Below are the code and all the weights of a small trained network. Each question names an input and a target symbol and asks about switching units off, where a switched-off unit gives its printed mean instead of its output.

import numpy as np


def w(rows, s, z=0):
    codes = np.array(rows[::2]) - 128.0
    scale = np.full(codes.shape[1], s)
    scale[-1] = z or s
    return codes * scale


def f(y):
    return y / 2 * (1 + np.tanh(0.7978845608 * (y + 0.044715 * y**3)))


def softmax(a):
    e = np.exp(a - a.max(-1, keepdims=True))
    return e / e.sum(-1, keepdims=True)


def log_softmax(a):
    a = a - a.max(-1, keepdims=True)
    return a - np.log(np.exp(a).sum(-1, keepdims=True))


def net(x, mask):
    ids = ['βγδζθλξπσψω'.index(c) for c in x.split()]
    T = len(ids)
    res = E[ids] + P[:T]
    r = res
    for j in range(3):
        rows = slice(3 * j, 3 * j + 3)
        q, k, v = (r @ M[0][rows].T for M in (Q, K, V))
        z = softmax(np.where(np.tri(T) > 0, q @ k.T / 3**0.5, -1e9)) @ v
        o = O[0][rows]
        res = res + np.where(mask[j], z, o[:, -1]) @ o[:, :-1]
    y = f(res @ A[0][:, :-1].T + A[0][:, -1])
    res = res + np.where(mask[3:7], y, B[0][:, -1]) @ B[0][:, :-1]
    return log_softmax(res[-1] @ U[:, :-1].T + U[:, -1])


Q, K, V, O, A, B = {}, {}, {}, {}, {}, {}
E = w([
[4,112,101],'β',
[12,110,104],'γ',
[161,120,128],'δ',
[180,86,152],'ζ',
[16,108,102],'θ',
[199,83,145],'λ',
[162,72,217],'ξ',
[217,51,214],'π',
[210,161,20],'σ',
[188,248,50],'ψ',
[147,250,239],'ω',
],0.015)
P = w([
[57,145,75],'0',
[93,157,114],'1',
[112,184,139],'2',
[157,177,122],'3',
[191,186,129],'4',
[218,158,118],'5',
[253,124,100],'6',
],0.0067)
Q[0] = w([
[67,95,93],'h1',
[143,171,144],'h1',
[118,135,160],'h1',
[70,153,135],'h2',
[41,92,149],'h2',
[252,162,125],'h2',
[161,176,104],'h3',
[43,205,102],'h3',
[154,131,130],'h3',
],0.02)
K[0] = w([
[8,61,122],'h1',
[104,192,174],'h1',
[160,184,124],'h1',
[75,95,145],'h2',
[72,123,82],'h2',
[219,173,138],'h2',
[175,170,129],'h3',
[15,194,161],'h3',
[222,173,43],'h3',
],0.014)
V[0] = w([
[103,72,101],'h1',
[158,190,117],'h1',
[126,176,38],'h1',
[199,97,112],'h2',
[105,92,38],'h2',
[247,117,144],'h2',
[178,114,112],'h3',
[120,27,169],'h3',
[21,143,96],'h3',
],0.014)
O[0] = w([
[71,89,165,27],'h1',
[162,228,81,208],'h1',
[92,166,18,111],'h1',
[3,134,107,128],'h2',
[92,53,82,4],'h2',
[42,133,130,204],'h2',
[55,119,113,150],'h3',
[99,201,129,92],'h3',
[129,97,76,34],'h3',
],0.011)
A[0] = w([
[174,132,219,64],'n1',
[111,65,245,207],'n2',
[240,137,128,9],'n3',
[103,94,255,2],'n4',
],0.0074,0.0067)
B[0] = w([
[112,114,74,245],'n1',
[120,106,217,196],'n2',
[62,123,153,245],'n3',
[112,247,135,179],'n4',
],0.014,0.012)
U = w([
[200,50,170,239],'β',
[170,75,161,141],'γ',
[110,94,127,162],'δ',
[91,83,154,164],'ζ',
[111,107,145,60],'θ',
[52,81,144,180],'λ',
[137,91,189,179],'ξ',
[41,129,150,2],'π',
[12,88,98,136],'σ',
[82,143,78,38],'ψ',
[233,156,160,143],'ω',
],0.011,0.0067)

Each question gives the input, a string of symbols that net reads in full, and the target symbol t.
The units are the heads (3 rows each of Q, K, V and O) and the neurons (one row each of A and B). Each row of codes is followed by its name. A weight is (code - 128) times the scale printed after its matrix; where a second scale follows, it is the last column's (O, A, B and U).
mask holds one flag per unit, heads first, then neurons. A switched-off unit (its flag False) gives its mean, the last column of its rows in O or B, instead of its output. The means were averaged over made-up inputs and are rounded, as every weight is.
A unit's drop is (log p(t) with every unit on - log p(t) with that unit switched off) / (log p(t) with every unit on - log p(t) with every unit switched off).
The circuit of an input: a set's keep is (log p(t) with only the set's units on - log p(t) with every unit switched off) / (log p(t) with every unit on - log p(t) with every unit switched off). Starting from all 7 units, units are removed one at a time, each time the one whose removal leaves the highest keep (on an exact tie, the one counted first), for as long as the keep stays at least 0.8.
units of the circuit, in order: the units of the circuit, biggest drop first
top k neurons: the k neurons with the biggest drops, biggest first
which heads matter: for each layer, one digit per head in row order, 1 if its drop is at least 0.15 and else 0, layers parted by /
drop when u is switched off: that unit's drop, to one decimal
input π ω ω ω ξ ψ ζ, target ψ: units of the circuit, in order -> [h2; h1]
input λ ξ σ ω λ π δ, target π: units of the circuit, in order -> [h2]
input ζ λ λ λ π ζ, target π: units of the circuit, in order -> [h2; h3]
input λ ω ξ, target ω: which heads matter -> 001
input λ ζ ω ξ λ ψ ζ, target ψ: top 2 neurons -> [n3; n2]
input ω π β θ ψ ξ ψ, target ψ: which heads matter -> 110
input δ δ π σ π π ξ, target π: which heads matter -> 011
input δ δ ξ π, target π: units of the circuit, in order -> [h2; n4; h1]
input ξ δ π π δ, target π: units of the circuit, in order -> [h2; h3]
input ω ω ω ω λ σ β, target β: units of the circuit, in order -> [h2; h3]
input ψ ω ω ξ, target ω: which heads matter -> 100
input ω ψ β π, target ψ: top 2 neurons -> [n2; n3]
input ξ β π λ, target π: drop when h2 is switched off -> 0.8
input ψ ξ ψ ξ, target ψ: drop when h1 is switched off -> 1.2
input δ ω π π λ, target π: units of the circuit, in order -> [h2]
input ω δ ω ξ π ζ, target π: drop when h3 is switched off -> 0.8
input λ π π, target π: units of the circuit, in order -> [n4; h2; h1]
input ω λ ω ψ π ξ γ, target β: units of the circuit, in order -> [h2; h3]
